Here is a tiny trained network, its code and every weight. The questions are about switching its units off for an input and a class, where a switched-off unit gives its printed mean instead of its output.

import numpy as np


def w(rows, s, z=0):
    codes = np.array(rows[::2]) - 128.0
    scale = np.full(codes.shape[1], s)
    scale[-1] = z or s
    return codes * scale


def norm(h):
    return h / np.sqrt((h * h).mean(-1, keepdims=True) + 1e-5)


def f(y):
    return y / 2 * (1 + np.tanh(0.7978845608 * (y + 0.044715 * y**3)))


def log_softmax(a):
    a = a - a.max(-1, keepdims=True)
    return a - np.log(np.exp(a).sum(-1, keepdims=True))


def net(x, mask):
    res = np.array(x, float).reshape(1, 6) / 4 @ E
    u = 0
    for l in range(2):
        y = f(norm(res) @ A[l][:, :-1].T + A[l][:, -1])
        res = res + np.where(mask[u : u + 8], y, B[l][:, -1]) @ B[l][:, :-1]
        u += 8
    return log_softmax(norm(res)[-1] @ U[:, :-1].T + U[:, -1])


A, B = {}, {}
E = w([
[130,45,80,87,201,187,75,165,130,86,130,137],'x0',
[124,174,182,168,137,186,112,136,144,77,136,172],'x1',
[81,53,104,150,71,152,163,30,189,96,127,164],'x2',
[120,126,125,137,121,127,114,133,123,127,124,127],'x3',
[155,204,36,73,127,127,149,49,2,40,105,166],'x4',
[118,129,124,130,128,123,126,132,125,127,131,131],'x5',
],0.0088)
A[0] = w([
[98,240,187,159,164,230,97,112,167,27,161,200,15],'0.n1',
[86,71,82,159,77,157,158,15,137,75,128,185,43],'0.n2',
[123,67,3,57,133,36,163,100,95,226,113,65,2],'0.n3',
[128,178,194,156,135,185,112,145,142,52,111,180,43],'0.n4',
[170,187,42,92,125,126,104,70,60,19,90,152,40],'0.n5',
[125,247,158,157,45,77,211,72,87,164,80,154,82],'0.n6',
[196,219,124,132,208,99,110,199,34,122,126,101,47],'0.n7',
[132,33,55,2,218,220,80,175,94,31,85,197,48],'0.n8',
],0.0079,0.0083)
B[0] = w([
[214,31,124,143,93,116,152,178,21,152,89,195,199],'0.n1',
[111,133,188,44,102,128,102,149,179,91,68,141,226],'0.n2',
[222,16,151,167,82,145,157,186,9,146,72,205,192],'0.n3',
[168,64,138,162,102,122,142,178,89,150,85,154,162],'0.n4',
[92,162,71,138,158,163,170,94,121,201,129,151,253],'0.n5',
[157,134,115,174,139,94,76,103,152,72,197,62,253],'0.n6',
[87,122,176,53,90,120,112,140,162,91,75,137,217],'0.n7',
[148,162,144,185,119,75,90,99,153,81,183,66,254],'0.n8',
],0.015,0.0069)
A[1] = w([
[132,130,158,2,106,120,111,141,174,104,72,121,67],'1.n1',
[131,75,84,101,215,178,87,135,120,74,135,135,62],'1.n2',
[112,178,174,40,166,118,103,177,104,149,106,113,67],'1.n3',
[152,105,114,151,149,114,83,119,141,76,185,67,31],'1.n4',
[59,123,155,164,164,195,121,147,175,198,139,147,68],'1.n5',
[95,198,47,92,163,169,167,61,102,166,119,172,20],'1.n6',
[75,126,136,152,207,169,158,148,170,205,135,124,2],'1.n7',
[94,87,136,58,92,132,164,100,187,104,107,146,28],'1.n8',
],0.013,0.0077)
B[1] = w([
[37,221,169,54,88,233,105,60,220,89,68,206,255],'1.n1',
[165,135,128,184,5,2,95,100,70,88,196,82,130],'1.n2',
[38,99,161,98,60,130,73,22,199,68,72,212,202],'1.n3',
[190,185,143,220,136,68,132,121,162,135,213,59,230],'1.n4',
[111,169,26,82,210,150,174,117,56,121,110,119,205],'1.n5',
[44,101,77,98,236,204,196,245,183,214,173,92,181],'1.n6',
[98,184,46,73,190,182,235,158,108,189,173,115,165],'1.n7',
[76,199,205,72,110,96,21,148,116,99,72,178,194],'1.n8',
],0.01,0.0068)
U = w([
[167,205,158,223,115,47,51,63,196,61,233,21,2],'0',
[45,188,211,34,75,168,69,93,217,71,55,184,92],'1',
[219,8,163,172,87,171,188,215,3,182,73,222,148],'2',
[64,196,38,78,226,197,219,159,141,196,166,100,207],'3',
],0.021,0.0041)

Each question gives the input, the list of numbers given to net, and the class t.
The units are the neurons (one row each of A and B). Each row of codes is followed by its name. A weight is (code - 128) times the scale printed after its matrix; where a second scale follows, it is the last column's (A, B and U).
mask holds one flag per neuron, layer by layer. A switched-off neuron (its flag False) gives its mean, the last column of its row in B, instead of its output. The means were averaged over made-up inputs and are rounded, as every weight is.
A unit's drop is (log p(t) with every unit on - log p(t) with that unit switched off) / (log p(t) with every unit on - log p(t) with every unit switched off).
most important unit: the unit with the biggest drop
k most important neurons: the k neurons with the biggest drops, biggest first
k most important neurons of layer l: the k neurons of layer l with the biggest drops, biggest first
drop when u is switched off: that unit's drop, to one decimal
input [-1,2,5,0,-8,-5], class 3: most important unit => 0.n2
input [-1,6,-1,8,8,6], class 3: 2 most important neurons => 0.n5, 1.n6
input [-7,-6,-8,-3,-3,-8], class 1: 2 most important neurons of layer 0 => 0.n7, 0.n8
input [4,-5,4,-7,5,4], class 2: 2 most important neurons => 0.n3, 0.n6
input [-3,8,7,-6,1,-5], class 2: 2 most important neurons => 0.n1, 0.n4
input [6,-4,-5,-4,7,-4], class 3: 2 most important neurons => 0.n5, 0.n6
input [6,-5,6,3,-3,-2], class 0: 2 most important neurons => 0.n8, 0.n7
input [7,-7,2,-8,-8,-7], class 3: 3 most important neurons of layer 0 => 0.n6, 0.n1, 0.n2
input [6,2,6,-7,-6,-2], class 0: 2 most important neurons of layer 0 => 0.n5, 0.n7
input [-6,6,-7,2,-8,-1], class 3: 4 most important neurons of layer 0 => 0.n2, 0.n8, 0.n6, 0.n7
input [3,-3,-2,-7,-2,7], class 0: 3 most important neurons => 0.n8, 0.n1, 0.n5
input [-4,2,1,5,5,-6], class 3: 2 most important neurons => 0.n5, 0.n8
input [-4,3,-3,6,5,-2], class 3: 2 most important neurons => 0.n5, 0.n8
input [-5,2,-2,-7,0,2], class 0: most important unit => 0.n6
input [6,-7,6,-6,-3,2], class 2: 3 most important neurons => 0.n3, 0.n6, 0.n7
input [4,7,-7,-8,-8,2], class 3: 4 most important neurons => 0.n2, 0.n3, 1.n5, 1.n7
input [-5,1,-1,4,7,-3], class 3: 2 most important neurons => 0.n5, 1.n6
input [-4,7,6,3,5,4], class 2: 2 most important neurons of layer 0 => 0.n1, 0.n7
input [-1,-7,3,-6,0,-4], class 2: drop when 0.n3 is switched off => 1.2
input [-4,4,1,6,-7,-2], class 3: drop when 0.n6 is switched off => 0.1
input [-3,7,0,-2,-6,1], class 2: drop when 0.n5 is switched off => 0.0
